Each row, then roughly how far along a hidden order it lies, from 0 to 10
[ 5 -4 -5  8 11 -8  1  2  5  0  0 -3 -6  1 -4 29  3 -2  7  1  1 -1] => 5
[  6   1  -4   5  19 -14  -1   1   3  -2  -3   2  -8   0   5  39   9  -2
   8  -1   3  -2] => 3
[  6  -5  -4   6  14 -11  -1  -2   4  -2  -3   0 -10   0   7  46   6  -4
   4  -1   3  -2] => 5
[ 3 -5 -3  4  8 -8  5  0  2 -1  2 -1 -6 -1  5 18  2  2  1  0  2  0] => 10
[ 4 -1 -1  2 11 -2  0  1  3 -1 -1  0 -5  1  4 33  3 -1  8  0  2  0] => 5
[ 3 -5 -2  5 10 -8  5  0  2 -1 -2  0 -6  0  3 42  6 -2  2 -1  2  0] => 6
[ 3 -3  1  1  3 -5  5 -1  3 -1  0  2 -3 -1  6 15  5  2  4  0  3  0] => 9
[ 1  8 -1  1  3  3  3  5  4  1  2 -1  2  2 -3  6 -1  0 10  1 -1  0] => 3
[-1 -1  7 -6  5 -2  4 -3  4 -2 -3  5 -2  1 13 34  8  3  2 -1  3 -1] => 4
[ 3 -3  3  1  3 -3  5 -2  2 -1 -1  2 -4  1  8 27  4  1  6  0  2 -1] => 5
[ 5 -4 -1  4 12 -9 -1 -1  2 -1 -3  0 -8  1  6 43  7 -3  5 -1  2 -1] => 4
[  4  -7  -5   8  13 -10   2   0   3  -1  -2  -2  -9  -1   5  30   5  -2
   2   0   3   0] => 8
[ 3 -2 -1  6 17 -2  1  2  4  0  0 -2 -3  2  0 17  2  0  5  0  1  0] => 4
[ 2  7  0  2 12 -3  1  7  3 -1 -2  1 -5  3  5 42  3 -1  5  0  2  0] => 1
[  4  -3  -3   6  12 -12   1  -1   6  -1  -2   1  -8   0   7  40   7  -2
   8  -1   3  -2] => 4
[  7  -2  -1   5  17 -12   2  -1   3  -1  -3   0 -10   1   7  59   6  -3
   3  -1   2  -2] => 3
[ 3 15 -2  4  6 -7 -1  8  3 -1 -1 -1 -3  3  1 33  4 -2  3 -1  1 -1] => 0
[ 1  1  3 -2  2  0  3 -2  3 -2 -3  3 -5  1 10 48  7  0 11 -1  3 -1] => 2
[ 5  1 -5  7 10 -8  1  7  3 -1 -1 -2 -6  2  0 51  2 -3  5  0  2 -1] => 2
[ 2 -4  3 -1 10 -7  3 -2  3 -1 -3  3 -8 -1  8 28  5  0  1  0  3 -1] => 5
[ 1 -2  2  0 11 -3  6 -2  3 -1 -2  2 -5  1  7 32  6  2  5  0  2  1] => 8
[ 1 13  5 -3  5 -3  3  1  4 -1 -3  4 -3  3  9 34 10  1  3  0  3 -1] => 1
[ 2 -5  1  0  5 -7  7 -3  3 -1 -1  2 -6 -1  9 26  7  2  6 -1  3 -1] => 9
[-4  6  6 -6 -5  8  9  1  2  0  1  2  7  0  3  3  2  4  5  1 -1  1] => 6
[ 1 -2  3  1  5 -1  4 -1  3 -1  0  2 -4  0  7 16  3  0  9 -1  2  1] => 8
[ 2 -1  0  2  6  1  2  2  2 -1  0  1 -3  0  3 26  5 -1  1  0  2  0] => 5
[ 5 15 -1  4  8 -6  1 10  3 -1 -1 -1 -4  3  2 46  4 -2  7  0  1 -1] => 0
[ 4  2 -2  3  5  1  4  3  3  1  1 -1  0  0 -4 16  2  0  6  1 -1  1] => 5
[  7  -9  -5   8  17 -13   2  -2   3  -1  -3  -1 -11  -1   7  40   7  -3
   2  -1   3  -2] => 6
[-2  3 11 -8  1  2  6 -5  0 -2 -3  7 -2  0 16 29  8  3  2 -1  3  0] => 4
[ 3  0 -2  5 14 -8  0  2  4 -1 -2  0 -7  0  5 52  5 -2 10 -1  2  0] => 2
[ 1 -4  4 -1  4 -3  5 -3  3 -1 -3  4 -3 -1 10 31  8  2  3 -1  3 -1] => 6
[ 3 -2 -1  6 14 -9  2 -2  2 -1 -1  1 -7  2  6 24  5 -1  9 -1  2 -1] => 5
[ 3 17  1  0  7 -1  3  7  3  0  0  0  2  2  1 34  2  0 10  0  1  0] => 0
[  3  -7  -2   3  22 -11   2  -2   5  -2  -5   1 -10  -2  10  48   8  -1
   3  -1   4  -2] => 6
[ 5 -6 -4  5 17 -9  5 -1  3 -1 -2  1 -8 -1  5 30  4  0  1 -1  2 -2] => 8
[  6 -12  -1   4  18 -21   5  -7   3  -3  -6   3 -16  -2  18  59  11   1
   1  -2   6  -3] => 10
[ 4 -3 -1  5 11 -9  2 -2  3 -2 -3  1 -9 -1  8 32  8 -3  4 -1  4 -1] => 5
[ 3 43  1  0  3 -4  1 10  3 -1 -2  1 -2  6  5 63  7  0  5 -1  2 -1] => 0
[ 0 -3  1  0  9 -6  2 -2  5 -1 -1  2 -4  1  6 34  5  0  3 -1  2  0] => 6
[-3 12 10 -9 -4  8  3  5  1 -1 -3  6  2  1 13 34  6  3  5  0  3  0] => 1
[  3   4   2   1  14 -19  -1  -3   3  -4  -9   4 -16  -1  21  63  16  -4
   2  -3   7  -3] => 1
[ 2 -4 -1  3 12 -4  8 -3  3 -1 -1  1 -5  0  6 18  4 -1  4 -1  2  0] => 8
[ 3  5 -1  3 11 -7  2  5  5 -1 -3  0 -8  2  6 55  6 -1  7 -1  2 -1] => 0
[ 3 -1  1  3  9 -6  3 -1  5 -1 -1  1 -5  1  4 35  3  1  6  0  2  0] => 4
[ 4 -5 -3  6  7 -4  1 -1  5 -1 -2  0 -9  1  6 31  5 -1  0 -1  2 -1] => 6
[ 2  2  3 -2  4 -5  2 -2  2 -1 -2  4 -5  0  9 39  6  1  0  0  3 -1] => 3
[ 4 -4 -3  5 13 -7  2  2  4  0  0 -1 -5  1 -1 20  4 -1  0  0  1  0] => 6
[ 10  -3 -12  13  13 -10  -2   5   6   0  -1  -6  -9   3  -5  45   5  -5
   5   0   1  -2] => 2
[ 0 -1  4 -1  7 -2  3 -1  4 -1 -1  2 -4  0  8 24  4  1  2  0  2 -1] => 6
[-1 -1  6 -5 10 -2  5 -4  3 -1 -2  4 -3  0 12 23  6  2  9 -1  3 -1] => 7
